Where the symbols take the items:
φ: kabi->viko, moda->zugi, fuza->furu, bise->podu, tari->bete, lama->bise, funu->gusi, ziva->kito, liro->gala, soke->sira, mezi->lete, teku->pemi, levi->sipo, deni->lofe, varu->roku, sipo->mevo, diro->roki, vefi->tari, luge->zumo, libe->time, gita->vato, sinu->suzi, gage->levi, tero->leka, zuru->veka, fine->dapa, zoda->zime, bete->gita, zumo->zoda, sazo->kabi, fina->libe, roku->fuza, fozi->mezi, tago->muto, vago->lama, biti->fina, gala->teku, furu->fine, palu->pite, lofe->biti, luke->tago, dopo->zuki, danu->dino, leka->pina, zeva->lere, vema->danu, suto->vema, bala->fozi, mevo->liro, kito->bomo, mira->luke, femo->pemo, fata->zeva, neva->sinu, muma->palu, muto->guri, lebe->moda, zuki->soke, luvi->sulo, pemo->keto, roki->vefi, fosa->beta, pemi->tero, garu->vize, fami->funu, zime->neva, lete->garu, suzi->muma, veka->femo, pina->suto, keto->luge, fude->vago, dapa->fami, lere->meme, gusi->lebe, dino->sazo, pite->fosa, viko->fude, time->ziva, zugi->dopo, beta->bala, vize->deni, bomo->varu, meme->luvi, sulo->mira, podu->diro, sira->gage, vato->fata, guri->zuru
π: kabi->time, moda->zumo, fuza->muto, bise->roku, tari->fami, lama->varu, funu->pemo, ziva->luvi, liro->beta, soke->sinu, mezi->roki, teku->fozi, levi->palu, deni->gita, varu->luke, sipo->pite, diro->furu, vefi->dapa, luge->pina, libe->lere, gita->gusi, sinu->sazo, gage->muma, tero->lete, zuru->gala, fine->zuru, zoda->vema, bete->funu, zumo->suto, sazo->libe, fina->zeva, roku->tago, fozi->diro, tago->sipo, vago->bomo, biti->fata, gala->bala, furu->guri, palu->fude, lofe->vato, luke->levi, dopo->zime, danu->biti, leka->garu, zeva->zugi, vema->lofe, suto->deni, bala->podu, mevo->fosa, kito->sulo, mira->gage, femo->pemi, fata->moda, neva->dino, muma->viko, muto->mevo, lebe->luge, zuki->neva, luvi->soke, pemo->tero, roki->fine, fosa->lama, pemi->mezi, garu->tari, fami->femo, zime->danu, lete->vefi, suzi->kabi, veka->teku, pina->vize, keto->leka, fude->kito, dapa->veka, lere->dopo, gusi->keto, dino->fina, pite->vago, viko->ziva, time->meme, zugi->zoda, beta->bise, vize->bete, bomo->mira, meme->zuki, sulo->sira, podu->fuza, sira->suzi, vato->lebe, guri->liro
δ: kabi->soke, moda->lofe, fuza->beta, bise->mevo, tari->tero, lama->sipo, funu->garu, ziva->suzi, liro->fuza, soke->time, mezi->veka, teku->fine, levi->bomo, deni->luge, varu->pite, sipo->varu, diro->gala, vefi->pemi, luge->gita, libe->neva, gita->pina, sinu->meme, gage->kito, tero->fami, zuru->diro, fine->fozi, zoda->fata, bete->leka, zumo->vato, sazo->zuki, fina->zime, roku->fosa, fozi->zuru, tago->lama, vago->levi, biti->zoda, gala->furu, furu->bala, palu->mira, lofe->zumo, luke->vago, dopo->fina, danu->zugi, leka->funu, zeva->danu, vema->moda, suto->lebe, bala->guri, mevo->roku, kito->muma, mira->fude, femo->vefi, fata->vema, neva->lere, muma->sulo, muto->bise, lebe->deni, zuki->libe, luvi->kabi, pemo->tari, roki->teku, fosa->tago, pemi->dapa, garu->pemo, fami->lete, zime->zeva, lete->femo, suzi->luvi, veka->roki, pina->gusi, keto->bete, fude->gage, dapa->mezi, lere->dino, gusi->vize, dino->dopo, pite->luke, viko->sira, time->sinu, zugi->biti, beta->muto, vize->keto, bomo->palu, meme->sazo, sulo->viko, podu->liro, sira->ziva, vato->suto, guri->podu

In the rows, 161 stands for zero.

The rows follow the links: the fewer symbols apart two items are, the more alike their rows tend to be.

Each row is also shifted at random along 4 hidden directions that mean nothing.

The rows of 89 items, shuffled:
Each row is one item's numbers.
id 1: [132, 207, 196, 175, 176, 221, 165, 176, 248, 170, 151, 141, 162, 173, 144, 140, 151, 166, 144, 189, 188, 155, 183, 110, 188]
id 2: [133, 115, 164, 141, 209, 173, 120, 162, 101, 142, 174, 162, 192, 134, 185, 173, 140, 146, 195, 153, 160, 143, 197, 166, 185]
id 3: [149, 178, 173, 79, 193, 154, 169, 139, 101, 144, 163, 157, 193, 152, 153, 190, 179, 167, 170, 159, 136, 180, 118, 175, 105]
id 4: [163, 194, 192, 133, 161, 184, 184, 174, 156, 203, 145, 132, 154, 143, 126, 137, 156, 200, 155, 177, 190, 134, 184, 120, 184]
id 5: [175, 181, 135, 172, 175, 141, 199, 218, 125, 168, 156, 205, 95, 185, 203, 131, 202, 156, 161, 143, 158, 187, 155, 259, 172]
id 6: [234, 153, 199, 116, 222, 141, 201, 163, 87, 209, 171, 165, 164, 80, 95, 156, 139, 255, 212, 138, 180, 138, 183, 147, 171]
id 7: [182, 111, 159, 109, 148, 137, 119, 128, 116, 198, 180, 169, 174, 104, 123, 192, 162, 189, 136, 87, 149, 114, 146, 120, 151]
id 8: [213, 165, 200, 87, 203, 129, 195, 209, 58, 227, 183, 164, 148, 165, 176, 133, 217, 167, 130, 104, 180, 139, 180, 206, 177]
id 9: [110, 174, 123, 230, 134, 154, 172, 187, 235, 104, 165, 144, 149, 194, 216, 177, 156, 114, 172, 188, 166, 179, 157, 179, 187]
id 10: [180, 180, 94, 206, 130, 130, 198, 203, 156, 184, 147, 197, 96, 208, 176, 123, 167, 148, 125, 147, 155, 164, 172, 236, 171]
id 11: [117, 138, 164, 151, 158, 183, 157, 141, 142, 107, 179, 159, 174, 167, 164, 200, 81, 205, 201, 176, 181, 152, 171, 161, 179]
id 12: [170, 181, 144, 116, 195, 138, 154, 138, 152, 168, 168, 146, 203, 146, 133, 176, 173, 135, 152, 150, 128, 159, 145, 142, 115]
id 13: [138, 132, 173, 82, 186, 144, 187, 148, 51, 121, 200, 151, 185, 125, 153, 216, 90, 239, 225, 148, 183, 136, 170, 181, 170]
id 14: [115, 154, 131, 170, 143, 161, 180, 163, 124, 113, 175, 174, 153, 206, 189, 176, 115, 176, 206, 183, 163, 174, 167, 219, 166]
id 15: [209, 129, 183, 120, 225, 145, 187, 188, 150, 147, 188, 145, 202, 136, 128, 182, 104, 193, 127, 123, 192, 102, 206, 147, 204]
id 16: [125, 143, 167, 92, 118, 150, 143, 121, 120, 182, 193, 146, 170, 118, 145, 219, 156, 207, 167, 101, 168, 133, 125, 123, 142]
id 17: [122, 139, 149, 207, 167, 204, 128, 142, 184, 105, 175, 184, 168, 211, 166, 161, 78, 166, 178, 184, 171, 173, 190, 183, 179]
id 18: [187, 135, 178, 135, 172, 142, 178, 195, 166, 159, 174, 134, 188, 153, 164, 172, 146, 167, 106, 133, 195, 112, 191, 146, 198]
id 19: [163, 199, 161, 196, 135, 189, 170, 167, 209, 202, 132, 146, 143, 172, 135, 115, 153, 173, 148, 186, 178, 148, 189, 126, 181]
id 20: [157, 177, 168, 177, 143, 186, 170, 144, 173, 160, 106, 136, 174, 170, 152, 128, 174, 143, 158, 236, 147, 178, 161, 131, 136]
id 21: [114, 171, 148, 125, 149, 199, 198, 193, 138, 122, 132, 161, 142, 162, 167, 168, 113, 214, 155, 192, 185, 140, 163, 183, 181]
id 22: [160, 172, 128, 150, 279, 185, 119, 144, 151, 128, 157, 184, 205, 155, 130, 154, 131, 134, 185, 175, 111, 182, 177, 180, 118]
id 23: [196, 144, 140, 176, 181, 95, 181, 203, 154, 157, 199, 148, 175, 162, 192, 179, 172, 122, 156, 127, 170, 147, 185, 197, 189]
id 24: [182, 133, 177, 129, 138, 158, 171, 135, 126, 160, 111, 141, 171, 92, 131, 168, 169, 197, 164, 199, 148, 146, 132, 118, 138]
id 25: [135, 180, 135, 170, 157, 151, 136, 126, 193, 168, 210, 158, 176, 170, 148, 199, 142, 150, 188, 123, 149, 164, 163, 132, 145]
id 26: [137, 143, 175, 154, 141, 158, 171, 203, 189, 125, 156, 127, 172, 151, 199, 186, 175, 140, 131, 170, 193, 134, 167, 145, 202]
id 27: [267, 116, 186, 152, 167, 110, 160, 122, 162, 176, 174, 165, 191, 105, 100, 179, 158, 186, 131, 117, 148, 149, 138, 120, 135]
id 28: [144, 191, 206, 164, 189, 200, 174, 156, 132, 139, 144, 185, 150, 229, 191, 122, 192, 139, 185, 220, 151, 229, 151, 220, 128]
id 29: [163, 156, 145, 145, 151, 131, 128, 119, 150, 186, 212, 172, 175, 157, 132, 195, 148, 174, 169, 90, 155, 152, 152, 143, 145]
id 30: [145, 165, 132, 171, 175, 132, 130, 143, 175, 178, 197, 136, 193, 137, 162, 195, 160, 128, 197, 131, 151, 151, 176, 124, 169]
id 31: [191, 135, 168, 164, 115, 149, 153, 135, 145, 156, 135, 181, 148, 159, 162, 152, 193, 166, 126, 158, 138, 181, 104, 170, 122]
id 32: [157, 166, 232, 136, 136, 181, 196, 152, 169, 164, 145, 144, 145, 82, 145, 186, 178, 242, 214, 192, 185, 165, 116, 104, 168]
id 33: [162, 191, 137, 179, 162, 156, 144, 128, 232, 164, 166, 144, 196, 177, 135, 167, 172, 115, 132, 163, 131, 176, 140, 125, 115]
id 34: [147, 172, 189, 100, 80, 145, 200, 152, 94, 214, 101, 91, 176, 140, 169, 144, 227, 162, 147, 210, 161, 144, 133, 114, 144]
id 35: [130, 152, 165, 119, 113, 180, 191, 191, 164, 150, 140, 121, 157, 154, 164, 181, 145, 188, 109, 172, 202, 111, 164, 133, 196]
id 36: [153, 138, 180, 121, 150, 152, 181, 207, 154, 143, 156, 119, 177, 139, 186, 187, 169, 161, 120, 155, 198, 116, 170, 143, 208]
id 37: [186, 106, 161, 198, 176, 142, 106, 151, 160, 170, 191, 159, 190, 158, 166, 161, 137, 127, 147, 120, 170, 129, 210, 145, 196]
id 38: [79, 158, 145, 183, 141, 191, 120, 157, 193, 142, 153, 133, 174, 138, 204, 182, 173, 121, 198, 190, 160, 158, 168, 123, 178]
id 39: [123, 129, 159, 156, 213, 174, 118, 160, 109, 140, 169, 169, 181, 143, 199, 166, 148, 135, 206, 157, 150, 160, 192, 179, 179]
id 40: [191, 136, 165, 181, 147, 172, 150, 127, 167, 137, 120, 182, 153, 152, 144, 143, 168, 169, 149, 189, 134, 180, 125, 159, 127]
id 41: [142, 203, 201, 142, 188, 215, 180, 176, 204, 172, 146, 136, 163, 149, 130, 146, 140, 193, 168, 193, 193, 142, 182, 106, 180]
id 42: [177, 190, 208, 199, 107, 159, 176, 148, 225, 188, 157, 141, 149, 199, 185, 136, 223, 135, 139, 180, 172, 198, 134, 131, 150]
id 43: [259, 164, 240, 147, 225, 128, 180, 142, 165, 189, 209, 163, 194, 136, 117, 175, 162, 195, 179, 128, 174, 172, 163, 131, 148]
id 44: [149, 179, 145, 154, 119, 148, 209, 208, 162, 166, 143, 161, 104, 138, 183, 168, 194, 192, 156, 157, 179, 154, 137, 184, 185]
id 45: [195, 141, 148, 99, 223, 131, 135, 146, 125, 187, 168, 145, 215, 81, 108, 189, 161, 162, 160, 118, 131, 118, 168, 113, 143]
id 46: [157, 153, 126, 199, 195, 178, 102, 142, 231, 152, 150, 160, 188, 136, 130, 157, 150, 124, 140, 160, 122, 148, 168, 112, 142]
id 47: [141, 109, 176, 147, 150, 165, 125, 152, 122, 152, 171, 146, 183, 138, 173, 182, 137, 165, 162, 148, 180, 129, 183, 142, 196]
id 48: [105, 134, 162, 218, 157, 222, 108, 139, 217, 100, 161, 171, 169, 196, 178, 165, 92, 150, 171, 192, 172, 164, 193, 144, 190]
id 49: [143, 186, 219, 120, 153, 184, 189, 153, 129, 159, 142, 136, 173, 180, 180, 147, 199, 159, 179, 213, 169, 189, 140, 163, 135]
id 50: [213, 160, 220, 156, 125, 130, 187, 156, 147, 207, 169, 152, 140, 156, 169, 151, 223, 175, 159, 142, 175, 179, 130, 153, 155]
id 51: [109, 129, 154, 128, 188, 210, 111, 142, 124, 131, 128, 186, 173, 112, 154, 170, 149, 176, 180, 174, 132, 153, 141, 152, 140]
id 52: [79, 133, 158, 193, 89, 206, 130, 142, 193, 124, 149, 148, 154, 184, 191, 181, 125, 162, 162, 197, 184, 149, 163, 133, 188]
id 53: [200, 185, 214, 133, 217, 170, 182, 140, 153, 168, 165, 141, 208, 166, 133, 147, 153, 163, 180, 194, 165, 181, 170, 135, 143]
id 54: [157, 130, 149, 167, 148, 175, 101, 127, 186, 168, 154, 169, 167, 120, 131, 173, 150, 166, 137, 131, 146, 136, 145, 108, 152]
id 55: [200, 172, 178, 190, 157, 156, 181, 160, 180, 191, 146, 170, 127, 131, 137, 135, 164, 200, 184, 172, 167, 171, 158, 143, 173]
id 56: [166, 194, 116, 211, 159, 166, 187, 199, 224, 148, 156, 193, 108, 182, 164, 148, 152, 170, 159, 162, 166, 168, 164, 192, 181]
id 57: [118, 156, 131, 184, 178, 157, 120, 157, 169, 153, 177, 152, 180, 152, 186, 176, 165, 113, 199, 154, 147, 161, 182, 154, 171]
id 58: [142, 165, 139, 171, 189, 200, 173, 192, 177, 120, 143, 176, 154, 201, 153, 142, 96, 181, 138, 185, 178, 148, 193, 193, 181]
id 59: [149, 158, 141, 159, 125, 111, 201, 175, 182, 141, 192, 116, 174, 126, 179, 224, 152, 170, 186, 145, 186, 138, 157, 135, 189]
id 60: [161, 128, 140, 134, 124, 140, 123, 131, 103, 192, 188, 192, 148, 169, 156, 167, 171, 168, 139, 93, 147, 148, 147, 181, 140]
id 61: [104, 153, 151, 107, 103, 133, 208, 160, 116, 133, 170, 120, 165, 119, 182, 229, 142, 216, 209, 168, 191, 137, 143, 148, 178]
id 62: [90, 179, 126, 140, 161, 171, 141, 147, 119, 152, 183, 173, 155, 182, 192, 179, 166, 134, 216, 156, 136, 187, 152, 203, 140]
id 63: [108, 134, 151, 148, 168, 211, 113, 128, 128, 127, 158, 211, 145, 172, 161, 166, 134, 182, 178, 157, 139, 177, 139, 188, 133]
id 64: [149, 135, 136, 138, 216, 186, 110, 149, 116, 144, 142, 194, 175, 124, 143, 157, 140, 154, 165, 156, 124, 157, 159, 174, 135]
id 65: [200, 190, 172, 194, 143, 147, 171, 193, 217, 236, 166, 145, 140, 205, 164, 112, 207, 117, 88, 129, 188, 143, 190, 143, 186]
id 66: [123, 188, 177, 183, 111, 195, 149, 118, 278, 123, 156, 144, 178, 169, 143, 192, 168, 151, 139, 188, 152, 190, 97, 100, 116]
id 67: [133, 189, 167, 162, 130, 204, 187, 173, 164, 187, 117, 159, 121, 155, 150, 120, 157, 192, 180, 214, 173, 161, 165, 149, 171]
id 68: [163, 180, 152, 149, 151, 144, 156, 131, 173, 154, 167, 174, 172, 197, 154, 167, 190, 132, 135, 153, 133, 192, 123, 167, 107]
id 69: [135, 181, 195, 208, 119, 209, 175, 155, 227, 151, 125, 160, 114, 131, 160, 148, 170, 202, 202, 224, 178, 192, 128, 119, 169]
id 70: [192, 179, 188, 167, 226, 195, 180, 150, 188, 158, 157, 163, 166, 111, 94, 149, 96, 234, 209, 187, 173, 153, 187, 125, 174]
id 71: [185, 151, 142, 181, 160, 169, 158, 147, 126, 156, 98, 177, 155, 173, 159, 107, 172, 138, 160, 220, 126, 190, 158, 191, 130]
id 72: [148, 153, 135, 148, 174, 124, 197, 174, 106, 125, 189, 160, 164, 156, 185, 195, 133, 175, 212, 158, 166, 162, 164, 207, 178]
id 73: [184, 190, 183, 175, 136, 158, 175, 140, 202, 191, 140, 117, 195, 177, 144, 133, 188, 131, 138, 197, 159, 170, 164, 108, 143]
id 74: [174, 171, 116, 155, 220, 146, 132, 153, 141, 161, 155, 178, 186, 179, 146, 140, 170, 98, 148, 154, 112, 178, 163, 192, 119]
id 75: [179, 138, 157, 144, 190, 116, 186, 206, 119, 140, 186, 152, 171, 155, 205, 180, 174, 136, 162, 142, 172, 152, 178, 208, 192]
id 76: [178, 145, 164, 194, 212, 153, 161, 191, 238, 111, 189, 143, 192, 148, 168, 190, 128, 135, 158, 155, 185, 150, 189, 141, 203]
id 77: [153, 180, 135, 164, 152, 166, 200, 190, 189, 144, 156, 161, 133, 163, 142, 161, 122, 206, 157, 167, 176, 136, 163, 174, 184]
id 78: [195, 188, 201, 188, 191, 167, 180, 194, 277, 179, 196, 140, 168, 128, 140, 180, 172, 172, 137, 131, 198, 144, 172, 98, 195]
id 79: [153, 177, 127, 169, 140, 163, 192, 191, 179, 155, 150, 166, 134, 183, 149, 150, 124, 186, 140, 164, 177, 142, 175, 179, 180]
id 80: [193, 180, 184, 165, 203, 148, 191, 205, 188, 173, 184, 173, 134, 145, 165, 164, 186, 169, 154, 119, 181, 161, 162, 177, 184]
id 81: [169, 189, 157, 194, 117, 140, 192, 206, 241, 193, 160, 145, 115, 147, 181, 167, 214, 148, 125, 129, 184, 150, 142, 142, 193]
id 82: [119, 198, 182, 179, 139, 208, 171, 202, 229, 165, 143, 156, 119, 192, 202, 134, 209, 136, 140, 187, 182, 176, 145, 158, 179]
id 83: [213, 143, 175, 152, 197, 148, 152, 133, 137, 133, 173, 210, 169, 179, 137, 162, 159, 169, 152, 151, 130, 197, 126, 203, 106]
id 84: [165, 164, 149, 177, 108, 153, 154, 136, 148, 156, 147, 197, 135, 231, 186, 133, 207, 121, 125, 162, 129, 208, 109, 210, 108]
id 85: [199, 163, 218, 153, 133, 144, 189, 158, 147, 193, 160, 161, 140, 129, 162, 161, 203, 203, 180, 155, 176, 177, 130, 145, 159]
id 86: [121, 176, 123, 171, 197, 151, 134, 155, 121, 161, 189, 179, 168, 186, 189, 171, 157, 115, 214, 140, 134, 186, 180, 208, 146]
id 87: [198, 145, 138, 228, 116, 168, 137, 139, 206, 150, 108, 182, 146, 178, 152, 115, 171, 136, 137, 204, 128, 188, 134, 162, 134]
id 88: [181, 161, 154, 188, 175, 174, 163, 139, 166, 152, 116, 163, 181, 167, 139, 114, 148, 143, 161, 220, 133, 182, 168, 148, 133]
id 89: [111, 174, 154, 147, 187, 176, 137, 122, 168, 135, 202, 172, 178, 153, 141, 206, 115, 181, 209, 132, 154, 171, 147, 148, 139]

Some items, each with its row:
meme id 25
kabi id 60
beta id 53
vago id 84
diro id 69
furu id 85
femo id 82
zugi id 17
garu id 56
luge id 36
vize id 58
bomo id 68
funu id 10
roki id 19
lofe id 59
dino id 39
vefi id 8
guri id 43
fuza id 49
pemi id 65
sipo id 40
sulo id 46
fine id 70
zime id 47
bise id 34
moda id 72
tari id 5

Row, symbols taken left to right, then the row they reach:
id 1 δ φ φ δ: id 44
id 20 δ π: id 24
id 30 δ δ φ π: id 86
id 83 δ δ π δ δ: id 12
id 81 φ φ φ π: id 26
id 63 π π: id 89
id 77 δ φ φ: id 76
id 32 φ δ φ φ: id 80
id 27 δ π φ: id 87
id 31 φ π φ φ: id 42
id 37 δ π φ δ: id 2
id 3 δ φ δ δ: id 66
id 21 π π π φ: id 79
id 75 π π: id 18
id 16 φ δ: id 54
id 6 π π δ δ φ: id 55
id 64 π φ: id 22
id 78 π δ δ δ: id 41
id 15 δ π φ φ: id 9
id 67 φ δ π: id 4
id 33 δ δ: id 74
id 73 δ φ δ: id 28

